[[-46,-35,-35],
[-2,-16,-15],
[-8,-5,-5]]
=>
[[-46,-35],
[-2,-16],
[-8,-5]]

[[38,1,-39,-21],
[-46,-46,46,-53],
[-39,12,26,-1],
[54,-30,31,54]]
=>
[[38,1],
[-46,-46],
[-39,12]]

[[-48,-48,50,51],
[-28,-17,23,24],
[-28,-7,12,13]]
=>
[[-48,-48],
[-28,-17],
[-28,-7]]

[[-20,15,50],
[-16,6,-16],
[-7,32,0]]
=>
[[-20,15],
[-16,6],
[-7,32]]

[[30,-33,-1,53,9],
[-3,0,1,1,1],
[-5,0,0,0,-2],
[-2,0,1,0,1]]
=>
[[30,-33],
[-3,0],
[-5,0]]

[[48,13,18,12],
[-5,-2,-4,-2],
[-9,-13,-16,-13],
[21,-12,-10,-14]]
=>
[[48,13],
[-5,-2],
[-9,-13]]

[[44,20,-5],
[-31,40,-26],
[-32,36,-26],
[-30,36,-26]]
=>
[[44,20],
[-31,40],
[-32,36]]
---
[[14,2,-26,0,-10,14,1],
[14,-25,-41,1,-6,7,-25],
[-10,13,-7,7,7,-5,-36],
[-2,16,-15,4,0,13,16],
[12,-5,19,-10,-22,-8,-26],
[3,16,3,-5,-12,14,37],
[-12,2,5,6,12,-9,-15],
[5,-24,19,-8,-5,-15,-18],
[10,-4,-25,5,-5,-3,-49],
[-7,10,6,-2,6,11,37],
[-13,7,4,7,12,-8,-16],
[10,13,-5,-6,-17,14,16]]
=>
[[2,-26,0,-10,14,1,14],
[-25,-41,1,-6,7,-25,14],
[13,-7,7,7,-5,-36,-10],
[16,-15,4,0,13,16,-2],
[-5,19,-10,-22,-8,-26,12],
[16,3,-5,-12,14,37,3],
[2,5,6,12,-9,-15,-12],
[-24,19,-8,-5,-15,-18,5],
[-4,-25,5,-5,-3,-49,10],
[10,6,-2,6,11,37,-7],
[7,4,7,12,-8,-16,-13],
[13,-5,-6,-17,14,16,10]]

[[0,-23,-34,-12],
[0,-24,-34,-12],
[4,-16,-36,-17],
[-39,-10,8,11]]
=>
[[-23,-34,-12,0],
[-24,-34,-12,0],
[-16,-36,-17,4],
[-10,8,11,-39]]

[[-14,-1,-18,-15,-18,-20,-17,-19,-20,-20,-15,-14,-20],
[14,-33,-17,14,-16,-13,-18,-15,-15,-13,14,11,-13],
[-10,4,-36,-10,-37,-40,-34,-39,-39,-40,-10,-9,-40],
[1,15,5,2,5,3,6,4,4,3,1,3,3],
[-42,46,45,-42,45,42,47,43,43,42,-42,-38,41],
[-19,16,-28,-19,-29,-33,-26,-32,-32,-33,-20,-16,-33],
[-17,23,40,-18,40,40,40,40,40,40,-17,-16,39]]
=>
[[-1,-18,-15,-18,-20,-17,-19,-20,-20,-15,-14,-20,-14],
[-33,-17,14,-16,-13,-18,-15,-15,-13,14,11,-13,14],
[4,-36,-10,-37,-40,-34,-39,-39,-40,-10,-9,-40,-10],
[15,5,2,5,3,6,4,4,3,1,3,3,1],
[46,45,-42,45,42,47,43,43,42,-42,-38,41,-42],
[16,-28,-19,-29,-33,-26,-32,-32,-33,-20,-16,-33,-19],
[23,40,-18,40,40,40,40,40,40,-17,-16,39,-17]]

[[19,16,-3,17,13,12,1],
[-26,-15,-5,-9,-15,-13,-4],
[13,-8,-5,-14,10,3,-10],
[26,-12,-4,-22,13,9,-8],
[23,-11,-3,-17,10,6,-10],
[-30,-13,-6,-15,-41,-38,-8],
[-32,-43,-5,-29,-43,-38,-17],
[-20,8,-3,16,-15,-10,4]]
=>
[[16,-3,17,13,12,1,19],
[-15,-5,-9,-15,-13,-4,-26],
[-8,-5,-14,10,3,-10,13],
[-12,-4,-22,13,9,-8,26],
[-11,-3,-17,10,6,-10,23],
[-13,-6,-15,-41,-38,-8,-30],
[-43,-5,-29,-43,-38,-17,-32],
[8,-3,16,-15,-10,4,-20]]

[[-9,-3,-26,-9,-55,-49,-24],
[19,43,1,25,6,12,21],
[12,24,8,16,-55,-26,2],
[-21,41,28,-19,-53,-15,11],
[15,25,7,20,-51,-25,2],
[-55,-24,-46,3,3,40,-32]]
=>
[[-3,-26,-9,-55,-49,-24,-9],
[43,1,25,6,12,21,19],
[24,8,16,-55,-26,2,12],
[41,28,-19,-53,-15,11,-21],
[25,7,20,-51,-25,2,15],
[-24,-46,3,3,40,-32,-55]]

[[-3,-8,9,-19,30],
[-18,2,13,-1,-20],
[5,4,-8,16,0],
[-15,-5,15,-11,42],
[12,-2,1,8,3],
[-13,-8,7,0,-24],
[3,1,3,7,8],
[-10,2,21,-16,29],
[8,-15,-13,12,-5],
[-26,1,-2,3,-20],
[-3,-8,13,-1,-27]]
=>
[[-8,9,-19,30,-3],
[2,13,-1,-20,-18],
[4,-8,16,0,5],
[-5,15,-11,42,-15],
[-2,1,8,3,12],
[-8,7,0,-24,-13],
[1,3,7,8,3],
[2,21,-16,29,-10],
[-15,-13,12,-5,8],
[1,-2,3,-20,-26],
[-8,13,-1,-27,-3]]

[[-44,1,-5,28,-47,48],
[14,-20,-5,19,-1,-49],
[-8,-50,-55,-51,-17,-35],
[-41,-26,1,20,-35,28],
[-35,12,27,-28,25,10],
[-28,-21,-23,-30,39,12],
[-1,24,33,11,4,55],
[48,-27,-25,-30,49,26]]
=>
[[1,-5,28,-47,48,-44],
[-20,-5,19,-1,-49,14],
[-50,-55,-51,-17,-35,-8],
[-26,1,20,-35,28,-41],
[12,27,-28,25,10,-35],
[-21,-23,-30,39,12,-28],
[24,33,11,4,55,-1],
[-27,-25,-30,49,26,48]]
